X =
[ .06  .56  .34  .65 -.37  .24 -.19  .35 -.39  .27 -.42  .12 -.13 -.22
  .08]
What is the entry just right of .27?
A: -.42
The entry just right of .65 -> -.37
What is the largest entry?
A: .65

Questions about the grid below. Counting starts at 0.
1) Find the top-left entry.
2) Find the entry in the bottom-left corner.
3) Find the entry at row 0, column 1.
4) Find the top-right entry.
5) Find the entry at row 0, column 2.
6) Find the entry just left of 1.478.
[[ 17.284 -19.959 -10.905   1.172]
 [ 17.284 -19.959 -10.905   1.478]
 [ 17.284 -19.959 -10.905   1.172]]
1) 17.284
2) 17.284
3) -19.959
4) 1.172
5) -10.905
6) -10.905

((-0.11, -0.06, -0.07, -0.07, 0.05, -0.19, 0.16, -0.04), (-0.06, -0.04, -0.01, -0.06, -0.03, 0.08, -0.02, 0.14), (0.01, -0.03, -0.06, -0.20, -0.02, 0.13, -0.03, -0.03), (-0.07, 0.05, -0.06, 0.00, -0.03, 0.22, -0.06, 0.02), (0.02, 0.03, -0.03, -0.04, -0.08, -0.23, -0.01, 0.03), (-0.07, 0.04, 0.00, 0.06, -0.02, -0.05, -0.15, -0.07), (-0.03, 0.00, -0.04, -0.13, -0.02, -0.05, 0.02, 0.02), (0.00, -0.06, 0.00, 0.05, -0.02, -0.14, -0.02, -0.03), (-0.08, -0.13, -0.01, -0.04, -0.04, -0.16, -0.05, 0.00), (0.04, -0.08, -0.01, -0.03, -0.01, -0.08, -0.08, -0.02), (0.08, 0.02, -0.02, 0.08, -0.01, 0.07, 0.00, -0.08), (-0.07, 0.00, -0.06, -0.01, 0.01, -0.02, -0.10, 0.01))
Find the entry just right of the largest entry.
Answer: -0.06
Find the entry just right of -0.16.
Answer: -0.05

[[ .15  .06  .10  .18  .08 -.01  .04 -.04  .11  .09 -.05 -.07  .00  .05
   .07 -.05]
 [ .18  .01  .08  .17  .01 -.07  .07 -.10  .02  .05 -.14 -.03  .04  .05
   .14 -.09]
 [-.52 -.22  .02 -.12 -.04  .13  .08  .24 -.01 -.06  .15 -.10 -.22  .01
  -.15  .16]
 [ .19  .20 -.04 -.01  .09  .04 -.15 -.03  .09  .08  .05 -.04  .07  .05
  -.12 -.01]
 [ .04  .07  .00  .02  .05  .05 -.04  .01  .09  .07  .03 -.09 -.01  .05
  -.06  .01]
 [ .09  .12 -.06 -.06  .01  .00 -.10 -.04  .00  .03  .03 -.01  .10  .05
  -.06 -.01]
 [-.01  .01  .05  .01  .02 -.02  .10 -.01  .04  .04 -.10 -.07  .02  .08
   .09 -.03]
 [ .08  .04 -.03  .03 -.02 -.05  .06 -.05  .02  .00 -.06  .04  .02 -.04
   .10 -.01]
 [-.18 -.07 -.01 -.03 -.03  .05  .03  .08  .00 -.03  .06 -.04 -.07 -.01
  -.04  .06]]
The entry just left of .24 is .08
The entry just right of -.14: -.03
The entry just right of the largest entry -> -.01
The minimum: -.52
The entry just right of the smallest entry?
A: -.22

Questions about the row below.
1) Find the entry just right of -.01.
2) Find the third entry from the right.
3) Find the last entry.
4) Find the first entry.
5) Find the second entry from the left.
6) Find the entry just left of .01.
7) Find the fifth-last entry.
[-.26, -.01, -.16, .12, .01, -.56, -.10, .14, -.23, .09]
1) -.16
2) .14
3) .09
4) -.26
5) -.01
6) .12
7) -.56

Read these off the array that follows.
1) Which number is the 3rd largest entry?
2) Which number is the second smallest entry?
3) Which number is the entry just right of -2.796?
4) Which number is the 4th entry in reading order?
5) Which number is the entry just right of the smallest entry?
[[ 1.700 -2.879 -2.935  1.099 -2.796 -2.840  1.666 -2.321  1.210 -2.742
  -2.373 -0.021 -2.822  0.648]
 [ 1.447  1.693  1.659 -1.282  1.699  1.711 -0.129  1.832 -2.778  1.857
  -2.183 -2.200  1.858 -2.850]
 [ 1.792  1.605  1.824 -1.628  1.830  1.763  1.854  1.839 -3.020  1.481
  -2.979 -2.025  1.828 -3.009]
 [-2.894 -2.957 -3.058  0.414 -3.101 -3.008 -3.015 -3.076  1.824 -2.947
   1.708  1.343 -3.052  1.820]
 [ 1.646 -2.998 -2.890  0.901 -2.944 -2.936  1.796 -2.253  1.411 -2.924
  -2.200  0.278 -2.814  1.040]
 [-3.114 -2.757 -2.935  1.044 -2.984 -2.999 -2.952 -3.029  1.842 -2.507
   1.748  1.003 -2.986  1.737]
 [ 1.874  0.149  0.570 -0.613  0.713  0.818  1.699  1.543 -2.908  0.658
  -2.886 -1.504  1.233 -2.954]
 [ 1.786 -1.760 -0.844 -1.391 -0.818 -0.607  1.780  0.553 -2.816 -0.858
  -2.926 -1.481 -0.248 -2.857]
 [ 1.787 -2.994 -2.970  1.146 -2.925 -3.014  1.818 -2.506  1.149 -3.051
  -2.385 -0.046 -2.869  0.879]
 [-3.059 -2.994 -2.890 -0.018 -2.913 -2.971 -2.701 -2.894  1.781 -2.934
   1.738  1.102 -2.910  1.844]
 [ 1.890  1.540  1.763 -1.464  1.741  1.843  1.799  1.847 -2.938  1.293
  -3.165 -2.321  1.821 -3.006]]
1) 1.858
2) -3.114
3) -2.840
4) 1.099
5) -2.321

arr =
-.61   .30  -.60  -.08   .07  -.60  -.60  -.60   .60  -.42  -.26  -.41  -.42
-.53  -.17  -.52  -.50  -.59  -.59  -.59  -.59  -.25   .61  -.42   .60   .59
 .31   .61   .34   .61   .32   .12   .22   .07   .55   .59   .61   .59   .59
Counting starts at 0.
The entry just left of the centre entry -> -.59
Give the bottom-right entry.
.59
The entry just right of the centre entry -> -.59
The entry in row 2 and column 0 -> .31
Give the entry directly above .55.
-.25
The entry in row 1 and column 0: -.53
Give the entry in the top-right corner.
-.42
The entry just right of .12: .22
Give the entry in row 0 and column 1.
.30
The entry in the top-left corner: -.61
Give the entry directly below -.50.
.61
Give the entry in row 0 and column 2.
-.60
Give the entry at row 1, column 2.
-.52
Give the entry directly above -.50.
-.08
The entry in row 2 and column 1 is .61

Read these off the array that follows.
1) Give the smallest entry in the first column.
2) Give the entry in the bottom-right corner.
3) Give the second largest entry.
4) Give the entry just right of .43.
5) Give the entry in the bottom-left corner.
6) Give the first entry on the diagonal from the top-right corner.
7) Give the third entry on the main diagonal.
array([[-.33,  .43,  .10,  .12],
       [ .27,  .50,  .32,  .12],
       [ .16,  .49,  .01,  .01]])
1) -.33
2) .01
3) .49
4) .10
5) .16
6) .12
7) .01
